Below are the code and all the weights of a small trained network. Each question names an input and a class and asks about switching units off, where a switched-off unit gives its printed mean instead of its output.

import numpy as np


def w(rows, s, z=0):
    codes = np.array(rows[::2]) - 128.0
    scale = np.full(codes.shape[1], s)
    scale[-1] = z or s
    return codes * scale


def f(y):
    return np.maximum(y, 0)


def log_softmax(a):
    a = a - a.max(-1, keepdims=True)
    return a - np.log(np.exp(a).sum(-1, keepdims=True))


def net(x, mask):
    res = np.array(x, float).reshape(1, 3) / 4 @ E
    y = f(res @ A[0][:, :-1].T + A[0][:, -1])
    res = res + np.where(mask, y, B[0][:, -1]) @ B[0][:, :-1]
    return log_softmax(res[-1] @ U[:, :-1].T + U[:, -1])


A, B = {}, {}
E = w([
[140,72,181,174,216,199,43,55,138],'x0',
[181,65,103,255,190,86,184,133,84],'x1',
[63,105,42,92,236,200,160,172,123],'x2',
],0.0086)
A[0] = w([
[185,154,119,217,180,86,185,172,71,106],'neuron 0',
[141,46,164,158,166,194,44,99,112,175],'neuron 1',
[178,68,56,211,173,122,175,98,83,98],'neuron 2',
[64,157,54,101,179,183,161,178,69,68],'neuron 3',
[148,134,96,133,79,50,182,255,140,77],'neuron 4',
[92,166,51,127,104,37,215,205,99,254],'neuron 5',
[236,149,200,170,34,102,92,67,144,187],'neuron 6',
[156,131,189,144,217,155,30,42,143,136],'neuron 7',
[139,27,171,177,141,180,78,118,150,80],'neuron 8',
[92,107,67,110,200,157,178,174,172,187],'neuron 9',
[25,188,142,40,78,160,93,86,193,106],'neuron 10',
[193,54,135,135,174,130,186,130,25,129],'neuron 11',
[170,137,198,147,43,40,138,80,115,120],'neuron 12',
[170,64,140,195,156,17,234,95,105,108],'neuron 13',
[90,91,178,197,178,222,116,45,102,159],'neuron 14',
[107,64,73,74,185,203,160,147,150,136],'neuron 15',
],0.0071,0.0043)
B[0] = w([
[99,231,157,41,174,208,68,30,90,183],'neuron 0',
[189,67,72,59,75,103,144,149,68,201],'neuron 1',
[119,208,138,114,115,147,105,83,108,186],'neuron 2',
[253,182,73,174,152,53,117,169,228,193],'neuron 3',
[175,89,13,28,18,118,173,174,115,199],'neuron 4',
[157,84,109,116,14,55,149,113,17,247],'neuron 5',
[211,111,120,204,216,91,67,178,192,235],'neuron 6',
[226,60,23,22,43,133,117,167,123,205],'neuron 7',
[165,135,19,50,58,182,166,230,56,173],'neuron 8',
[217,147,170,207,127,30,45,243,199,205],'neuron 9',
[129,237,169,72,131,172,39,19,85,228],'neuron 10',
[100,209,197,131,184,154,46,113,89,175],'neuron 11',
[229,116,64,198,180,75,116,179,218,213],'neuron 12',
[183,201,119,113,143,167,78,74,108,198],'neuron 13',
[194,83,67,95,72,128,127,115,93,199],'neuron 14',
[169,126,141,172,210,48,87,129,175,198],'neuron 15',
],0.0058,0.011)
U = w([
[164,67,86,82,53,121,192,162,91,85],'0',
[187,122,138,210,204,68,104,190,254,82],'1',
[128,237,171,109,144,163,73,6,101,112],'2',
[132,75,158,156,123,96,117,139,118,255],'3',
[52,86,182,123,191,158,200,110,150,78],'4',
[5,93,181,181,196,171,197,134,150,83],'5',
[84,116,207,175,139,158,237,102,166,79],'6',
[9,75,175,224,156,219,125,130,158,79],'7',
],0.01,0.0094)

Each question gives the input, the list of numbers given to net, and the class t.
The units are the neurons (one row each of A and B). Each row of codes is followed by its name. A weight is (code - 128) times the scale printed after its matrix; where a second scale follows, it is the last column's (A, B and U).
mask holds one flag per neuron, in row order. A switched-off neuron (its flag False) gives its mean, the last column of its row in B, instead of its output. The means were averaged over made-up inputs and are rounded, as every weight is.
A unit's drop is (log p(t) with every unit on - log p(t) with that unit switched off) / (log p(t) with every unit on - log p(t) with every unit switched off).
The circuit of an input: a set's keep is (log p(t) with only the set's units on - log p(t) with every unit switched off) / (log p(t) with every unit on - log p(t) with every unit switched off). Starting from the 12 units with the biggest drops (on a tie, the unit counted first), units are removed one at a time, each time the one whose removal leaves the highest keep (on an exact tie, the one counted first), for as long as the keep stays at least 0.8.
units of the circuit, in order: the units of the circuit, biggest drop first
k most important neurons: the k neurons with the biggest drops, biggest first
drop when u is switched off: that unit's drop, to one decimal
input [2,5,-4], class 2: units of the circuit, in order : (neuron 0; neuron 13)
input [-6,-1,-8], class 1: 2 most important neurons : (neuron 6; neuron 12)
input [8,-7,-3], class 0: units of the circuit, in order : (neuron 7)
input [6,4,6], class 0: 3 most important neurons : (neuron 1; neuron 8; neuron 14)
input [-5,2,7], class 1: 2 most important neurons : (neuron 9; neuron 3)
input [-5,-6,2], class 2: 2 most important neurons : (neuron 10; neuron 7)
input [1,-6,-6], class 1: 3 most important neurons : (neuron 6; neuron 12; neuron 0)
input [-7,8,2], class 2: 2 most important neurons : (neuron 0; neuron 13)
input [3,-4,-4], class 1: 2 most important neurons : (neuron 6; neuron 5)
input [6,6,-3], class 0: 4 most important neurons : (neuron 7; neuron 8; neuron 1; neuron 10)
input [5,2,-4], class 0: 3 most important neurons : (neuron 7; neuron 8; neuron 1)
input [-2,-4,-2], class 2: 3 most important neurons : (neuron 10; neuron 9; neuron 7)
input [-1,7,-6], class 2: 4 most important neurons : (neuron 0; neuron 13; neuron 9; neuron 2)
input [-6,8,-5], class 2: units of the circuit, in order : (neuron 0)
input [5,5,0], class 0: drop when neuron 2 is switched off : -0.1
input [-4,6,5], class 2: drop when neuron 2 is switched off : 0.2
input [-2,0,2], class 3: drop when neuron 12 is switched off : 0.6
input [-5,1,-7], class 1: drop when neuron 12 is switched off : 0.9
